Where the symbols take the items:
j850: %>j871, !>j423, $>j740, ^>j697, @>j936
j697: %>j390, !>j771, $>j558, ^>j897, @>j850
j529: %>j761, !>j448, $>j78, ^>j377, @>j646
j837: %>j851, !>j515, $>j54, ^>j448, @>j78
j435: %>j695, !>j390, $>j480, ^>j462, @>j336
j11: %>j837, !>j299, $>j30, ^>j54, @>j183
j187: %>j74, !>j607, $>j452, ^>j299, @>j30
j982: %>j607, !>j435, $>j608, ^>j726, @>j232
j695: %>j982, !>j805, $>j462, ^>j608, @>j360
j448: %>j621, !>j30, $>j74, ^>j183, @>j837
j934: %>j336, !>j850, $>j390, ^>j805, @>j462
j931: %>j30, !>j232, $>j607, ^>j615, @>j299
j761: %>j494, !>j621, $>j377, ^>j217, @>j343
j494: %>j423, !>j529, $>j217, ^>j115, @>j5
j5: %>j558, !>j646, $>j761, ^>j494, @>j771
j608: %>j726, !>j480, $>j934, ^>j336, @>j695
j390: %>j805, !>j740, $>j897, ^>j936, @>j871
j78: %>j377, !>j74, $>j11, ^>j837, @>j621
j183: %>j78, !>j187, $>j515, ^>j11, @>j448
j462: %>j608, !>j936, $>j871, ^>j934, @>j435
j558: %>j897, !>j343, $>j494, ^>j423, @>j740
j423: %>j755, !>j761, $>j115, ^>j771, @>j558
j109: %>j931, !>j360, $>j982, ^>j607, @>j452
j377: %>j217, !>j183, $>j837, ^>j851, @>j529
j343: %>j5, !>j851, $>j529, ^>j761, @>j115
j621: %>j529, !>j54, $>j183, ^>j78, @>j851
j480: %>j462, !>j897, $>j850, ^>j871, @>j805
j726: %>j685, !>j462, $>j336, ^>j360, @>j982
j30: %>j54, !>j109, $>j615, ^>j187, @>j515
j740: %>j697, !>j115, $>j5, ^>j558, @>j755
j299: %>j515, !>j685, $>j109, ^>j931, @>j187
j771: %>j740, !>j217, $>j343, ^>j5, @>j423
j232: %>j109, !>j336, $>j695, ^>j982, @>j685
j851: %>j646, !>j11, $>j448, ^>j621, @>j377
j336: %>j360, !>j871, $>j805, ^>j435, @>j608
j452: %>j299, !>j726, $>j232, ^>j109, @>j615
j607: %>j615, !>j695, $>j726, ^>j685, @>j109
j936: %>j480, !>j558, $>j755, ^>j850, @>j390
j755: %>j850, !>j494, $>j771, ^>j740, @>j897
j615: %>j187, !>j982, $>j685, ^>j452, @>j931
j515: %>j11, !>j452, $>j931, ^>j30, @>j74
j360: %>j232, !>j934, $>j435, ^>j695, @>j726
j217: %>j115, !>j78, $>j851, ^>j646, @>j761
j115: %>j771, !>j377, $>j646, ^>j343, @>j494
j646: %>j343, !>j837, $>j621, ^>j529, @>j217
j805: %>j435, !>j697, $>j936, ^>j480, @>j934
j871: %>j934, !>j755, $>j697, ^>j390, @>j480
j74: %>j183, !>j615, $>j299, ^>j515, @>j54
j897: %>j936, !>j5, $>j423, ^>j755, @>j697
j54: %>j448, !>j931, $>j187, ^>j74, @>j11
j685: %>j452, !>j608, $>j360, ^>j232, @>j607

In the rows, zero is written as 64.

The rows follow the links: the fewer symbols apart two items are, the more alike their rows tend to be.

Each row is also shifted at random along 5 hidden directions that mean nothing.

The rows of 51 items, shuffled:
Each row is one item's numbers.
1: [88,53,58,62,72,53,75,71,50,56,62,61,48,61,68,71,68,59,69,74,68,59,67,56,65,66,50,61,86,71,77,71,67]
2: [60,71,57,62,71,71,60,58,75,68,73,56,75,54,59,57,60,62,53,58,54,56,65,70,70,61,75,56,57,63,53,73,69]
3: [61,78,65,68,71,71,76,60,66,44,62,69,79,56,70,64,54,62,66,51,68,62,62,75,64,77,73,57,42,52,48,65,56]
4: [66,76,69,59,56,64,78,77,69,53,59,78,76,62,69,65,66,61,77,54,77,62,67,72,67,63,68,63,72,48,49,57,48]
5: [83,55,73,64,57,61,64,45,46,56,67,79,56,69,59,51,59,57,57,62,58,63,54,68,73,71,52,66,23,74,71,52,42]
6: [56,51,57,65,69,63,60,58,51,71,46,58,48,52,59,63,61,54,76,78,74,49,55,70,55,60,55,54,54,61,73,72,63]
7: [55,79,56,53,72,66,67,71,74,51,76,62,84,55,65,67,58,58,60,40,66,56,78,64,69,65,72,55,58,59,51,72,66]
8: [54,75,71,59,54,66,65,72,70,55,60,74,78,70,70,69,62,65,73,48,78,69,69,62,53,66,68,69,48,54,54,54,55]
9: [78,64,60,57,62,68,50,59,75,82,76,61,68,60,54,56,69,61,52,62,52,58,67,66,74,51,70,64,71,68,61,66,69]
10: [41,81,64,73,72,68,84,66,67,47,66,69,75,52,71,57,53,76,66,60,62,66,51,76,75,76,71,51,67,50,44,68,59]
11: [86,68,71,68,52,67,61,74,71,74,48,66,65,73,70,70,67,76,78,69,78,76,56,64,48,59,70,74,76,51,59,54,64]
12: [62,53,71,73,59,59,74,55,48,57,67,70,46,69,62,59,67,62,58,79,52,69,54,66,76,69,53,70,72,72,72,56,53]
13: [57,54,62,61,69,53,68,69,53,52,72,57,55,73,68,78,67,59,56,60,61,69,80,41,61,70,55,69,75,79,82,67,77]
14: [36,54,57,62,73,52,74,64,45,54,63,66,51,55,65,62,60,58,69,67,67,53,62,61,69,66,45,50,64,70,75,71,60]
15: [66,67,69,75,59,62,58,59,67,74,77,67,62,69,62,50,56,92,49,63,50,80,46,57,77,61,62,64,53,70,61,58,66]
16: [84,60,70,61,52,54,70,67,57,66,75,76,54,69,61,55,69,69,58,64,56,68,60,60,84,56,51,69,83,70,68,55,53]
17: [74,59,59,60,61,58,54,70,59,76,50,63,58,59,65,63,59,68,81,64,82,57,58,61,52,53,54,57,51,59,70,64,61]
18: [68,60,60,49,55,54,53,73,62,77,51,71,63,58,60,62,62,61,84,56,87,52,65,63,57,48,52,56,50,56,65,64,52]
19: [57,55,58,66,68,60,55,64,55,72,51,56,55,59,64,64,56,67,77,69,75,58,57,61,53,60,56,55,51,63,73,71,68]
20: [62,58,59,70,74,53,71,65,46,52,59,61,52,57,71,64,50,75,70,63,72,64,55,51,62,72,47,48,44,69,75,72,66]
21: [62,56,70,64,59,55,80,61,44,54,66,77,47,61,63,54,69,58,63,75,55,57,56,70,86,65,47,64,76,69,70,59,44]
22: [58,73,65,64,66,72,70,67,76,55,60,63,75,67,66,75,72,51,66,63,66,65,75,70,58,68,79,73,85,54,54,62,65]
23: [50,55,57,61,73,54,64,70,55,53,67,55,59,67,68,75,62,58,62,59,66,63,78,43,57,69,53,63,66,77,82,71,78]
24: [59,77,61,76,77,72,72,59,68,52,68,60,74,54,70,60,49,80,57,58,57,69,51,70,68,76,75,52,48,57,48,72,72]
25: [86,54,66,44,51,53,69,65,51,60,73,81,57,69,59,61,75,44,61,56,63,51,78,60,80,54,45,69,73,72,72,55,43]
26: [79,69,59,70,68,69,55,61,77,74,75,53,69,59,60,58,58,80,50,63,51,70,57,64,69,60,75,58,66,65,57,68,77]
27: [66,77,61,72,68,66,66,63,73,69,72,62,69,51,63,49,51,87,56,62,53,67,45,72,81,62,70,49,65,57,49,71,69]
28: [71,53,64,62,66,53,72,68,54,54,69,61,52,70,68,73,71,57,59,66,59,68,75,49,65,68,54,71,89,76,78,64,71]
29: [51,63,59,62,65,74,49,53,76,79,72,54,68,61,52,56,66,61,48,67,47,60,62,71,71,56,76,63,64,69,61,67,71]
30: [82,53,57,67,72,62,60,59,49,65,48,56,49,56,63,65,57,62,74,75,75,56,56,64,49,66,53,55,50,66,74,73,66]
31: [33,68,73,80,57,71,56,64,70,73,49,62,62,73,69,66,62,84,71,73,69,85,45,64,47,65,74,73,55,55,61,54,68]
32: [51,66,69,62,53,65,54,69,68,76,52,69,65,69,67,65,64,72,74,65,77,69,60,64,51,57,65,68,58,55,63,57,60]
33: [55,70,70,62,53,64,57,75,76,66,59,67,74,79,70,75,67,72,72,54,76,79,71,55,47,64,75,75,59,58,60,53,67]
34: [68,72,56,65,72,70,64,63,78,67,71,54,74,53,61,61,62,67,56,60,54,60,66,69,71,62,77,57,76,60,53,72,77]
35: [49,69,63,57,52,57,64,67,66,78,81,77,65,57,57,41,63,75,54,59,50,59,53,68,94,48,55,57,74,66,58,61,51]
36: [70,60,62,55,58,70,48,53,71,81,74,61,67,63,50,52,69,54,50,64,50,55,68,70,73,50,68,65,62,69,64,63,61]
37: [46,77,63,61,66,69,76,71,71,47,67,69,79,61,68,68,62,60,67,53,68,61,70,70,67,71,73,61,66,53,50,65,58]
38: [63,65,71,64,52,54,64,63,62,71,79,74,56,69,61,49,66,84,54,61,51,72,53,60,85,55,57,64,72,70,64,55,56]
39: [47,59,64,57,54,62,57,64,61,81,48,72,59,56,59,57,66,59,81,73,79,52,54,74,59,50,57,61,59,54,63,61,48]
40: [44,49,71,72,66,65,73,47,44,55,59,64,43,64,58,60,72,48,58,87,50,62,57,73,70,74,57,71,72,72,75,60,52]
41: [69,58,62,54,55,69,44,65,71,80,49,62,69,69,60,70,68,52,75,60,80,59,73,63,41,53,65,72,50,61,69,58,62]
42: [83,54,70,59,56,64,56,54,61,72,71,67,57,72,54,58,75,52,52,71,51,61,69,66,70,59,62,78,69,74,71,56,57]
43: [37,57,66,76,73,58,73,60,49,47,69,59,52,67,70,69,57,72,58,66,57,73,60,49,62,79,54,61,57,77,76,67,72]
44: [86,74,59,70,74,75,66,53,68,56,63,59,75,52,63,57,54,66,60,61,61,59,56,77,65,73,75,52,39,57,51,72,67]
45: [78,78,67,65,63,69,71,70,70,46,58,71,80,67,73,71,59,67,70,49,75,71,67,64,54,76,72,65,46,53,50,58,59]
46: [55,57,60,68,68,62,53,66,61,78,51,51,52,62,66,67,63,71,75,76,73,64,57,59,49,57,61,62,65,63,73,70,75]
47: [48,69,70,63,54,70,61,69,75,68,54,68,71,72,65,73,74,59,72,67,72,69,70,68,52,60,75,77,77,54,58,55,62]
48: [45,61,70,65,54,63,55,55,65,74,75,69,60,67,55,50,64,73,47,64,48,71,56,63,78,60,62,68,56,74,63,57,59]
49: [71,75,59,66,71,69,75,65,72,52,64,63,78,54,66,65,57,63,65,57,64,60,65,73,68,72,74,55,66,54,48,69,65]
50: [51,59,56,68,71,52,70,70,50,60,59,61,50,54,69,65,53,73,74,69,71,59,56,56,63,66,47,50,63,67,72,74,65]
51: [40,76,73,75,60,70,73,69,69,54,57,72,72,68,72,65,61,77,70,62,70,78,54,67,60,74,72,69,63,50,51,56,60]

Some items, each with its row:
j695 36
j646 39
j761 32
j5 47
j621 19
j515 43
j494 33
j934 2
j871 24
j109 5
j299 40
j850 10
j755 22
j805 34
j390 7
j435 26
j448 50
j837 30
j187 28

Row, symbols taken left to right, then the row they reach:
41 $ $ !: 13
12 @ % ! !: 35
9 ! @ ^: 44
1 %: 20
45 ! ^ $: 18
46 ^ % ^: 17
25 $ ! $ $: 49
29 ! ! $: 8
42 @ ^ ^ ^: 48
16 @ % !: 38
37 ^ @ $: 51
3 ! ^ %: 4

